Here is a tiny trained network, its code and every weight. The questions are about switching its units off for an input and a class, where a switched-off unit gives its printed mean instead of its output.

import numpy as np


def w(rows, s, z=0):
    codes = np.array(rows[::2]) - 128.0
    scale = np.full(codes.shape[1], s)
    scale[-1] = z or s
    return codes * scale


def norm(h):
    return h / np.sqrt((h * h).mean(-1, keepdims=True) + 1e-5)


def f(y):
    return np.maximum(y, 0)


def log_softmax(a):
    a = a - a.max(-1, keepdims=True)
    return a - np.log(np.exp(a).sum(-1, keepdims=True))


def net(x, mask):
    res = np.array(x, float).reshape(1, 3) / 4 @ E
    u = 0
    for l in range(4):
        y = f(norm(res) @ A[l][:, :-1].T + A[l][:, -1])
        res = res + np.where(mask[u : u + 6], y, B[l][:, -1]) @ B[l][:, :-1]
        u += 6
    return log_softmax(norm(res)[-1] @ U[:, :-1].T + U[:, -1])


A, B = {}, {}
E = w([
[44,136,185],'x0',
[83,184,170],'x1',
[133,102,3],'x2',
],0.0034)
A[0] = w([
[122,2,39,48],'L0N0',
[134,112,21,157],'L0N1',
[200,156,36,124],'L0N2',
[237,162,98,86],'L0N3',
[108,45,52,4],'L0N4',
[212,141,76,82],'L0N5',
],0.0037,0.0015)
B[0] = w([
[89,44,1,230],'L0N0',
[203,182,173,250],'L0N1',
[80,145,146,230],'L0N2',
[167,238,124,192],'L0N3',
[133,42,117,186],'L0N4',
[85,189,188,193],'L0N5',
],0.003,0.0023)
A[1] = w([
[166,179,169,173],'L1N0',
[67,129,98,178],'L1N1',
[107,77,57,5],'L1N2',
[120,2,61,139],'L1N3',
[22,55,71,104],'L1N4',
[107,133,54,193],'L1N5',
],0.0061,0.0016)
B[1] = w([
[193,57,110,210],'L1N0',
[159,123,125,194],'L1N1',
[222,63,111,195],'L1N2',
[167,106,24,251],'L1N3',
[194,110,161,230],'L1N4',
[144,3,28,234],'L1N5',
],0.0037,0.0031)
A[2] = w([
[155,66,253,236],'L2N0',
[117,77,120,130],'L2N1',
[170,25,114,128],'L2N2',
[90,121,46,251],'L2N3',
[65,108,101,69],'L2N4',
[100,94,181,56],'L2N5',
],0.0058,0.0014)
B[2] = w([
[77,163,53,254],'L2N0',
[132,119,79,164],'L2N1',
[104,132,122,240],'L2N2',
[90,63,206,219],'L2N3',
[126,89,202,138],'L2N4',
[112,254,145,163],'L2N5',
],0.0057,0.0039)
A[3] = w([
[89,134,133,37],'L3N0',
[48,252,225,151],'L3N1',
[208,92,196,49],'L3N2',
[155,83,73,250],'L3N3',
[238,224,39,232],'L3N4',
[56,206,139,79],'L3N5',
],0.0045,0.0014)
B[3] = w([
[148,126,129,139],'L3N0',
[119,166,30,255],'L3N1',
[97,129,141,135],'L3N2',
[159,217,162,252],'L3N3',
[151,135,255,254],'L3N4',
[42,165,24,203],'L3N5',
],0.005,0.0032)
U = w([
[171,182,224,170],'0',
[22,40,172,78],'1',
[185,17,2,174],'2',
[89,99,162,2],'3',
[19,220,46,196],'4',
],0.0099,0.007)

Each question gives the input, the list of numbers given to net, and the class t.
The units are the neurons (one row each of A and B). Each row of codes is followed by its name. A weight is (code - 128) times the scale printed after its matrix; where a second scale follows, it is the last column's (A, B and U).
mask holds one flag per neuron, layer by layer. A switched-off neuron (its flag False) gives its mean, the last column of its row in B, instead of its output. The means were averaged over made-up inputs and are rounded, as every weight is.
A unit's drop is (log p(t) with every unit on - log p(t) with that unit switched off) / (log p(t) with every unit on - log p(t) with every unit switched off).
The circuit of an input: a set's keep is (log p(t) with only the set's units on - log p(t) with every unit switched off) / (log p(t) with every unit on - log p(t) with every unit switched off). Starting from the 12 units with the biggest drops (on a tie, the unit counted first), units are removed one at a time, each time the one whose removal leaves the highest keep (on an exact tie, the one counted first), for as long as the keep stays at least 0.8.
units of the circuit, in order: the units of the circuit, biggest drop first
unit that matters most: the unit with the biggest drop
top k neurons: the k neurons with the biggest drops, biggest first
k most important neurons of layer l: the k neurons of layer l with the biggest drops, biggest first
drop of u: that unit's drop, to one decimal
input [2,-7,-4], class 4: unit that matters most : L0N0
input [-7,5,5], class 0: top 2 neurons : L0N1; L0N3
input [0,5,5], class 2: units of the circuit, in order : L1N5; L2N0
input [0,4,3], class 1: units of the circuit, in order : L2N3; L3N1; L2N0
input [-4,2,-6], class 4: top 2 neurons : L1N3; L2N0
input [-2,7,4], class 1: 3 most important neurons of layer 3 : L3N1; L3N4; L3N5
input [7,-4,1], class 2: 2 most important neurons of layer 0 : L0N1; L0N5
input [6,5,8], class 2: top 4 neurons : L1N5; L3N4; L1N4; L0N5
input [-2,7,2], class 1: 2 most important neurons of layer 3 : L3N4; L3N3
input [6,1,4], class 1: 4 most important neurons of layer 2 : L2N3; L2N0; L2N2; L2N4
input [-1,-6,-4], class 0: top 2 neurons : L2N3; L3N4
input [-4,-7,-3], class 0: 2 most important neurons of layer 0 : L0N3; L0N5
input [-6,7,-6], class 4: 3 most important neurons of layer 3 : L3N1; L3N5; L3N3
input [-8,-6,-4], class 0: top neuron : L3N4
input [6,2,4], class 1: drop of L0N0 : 0.2
input [-7,8,6], class 0: drop of L3N4 : 0.2
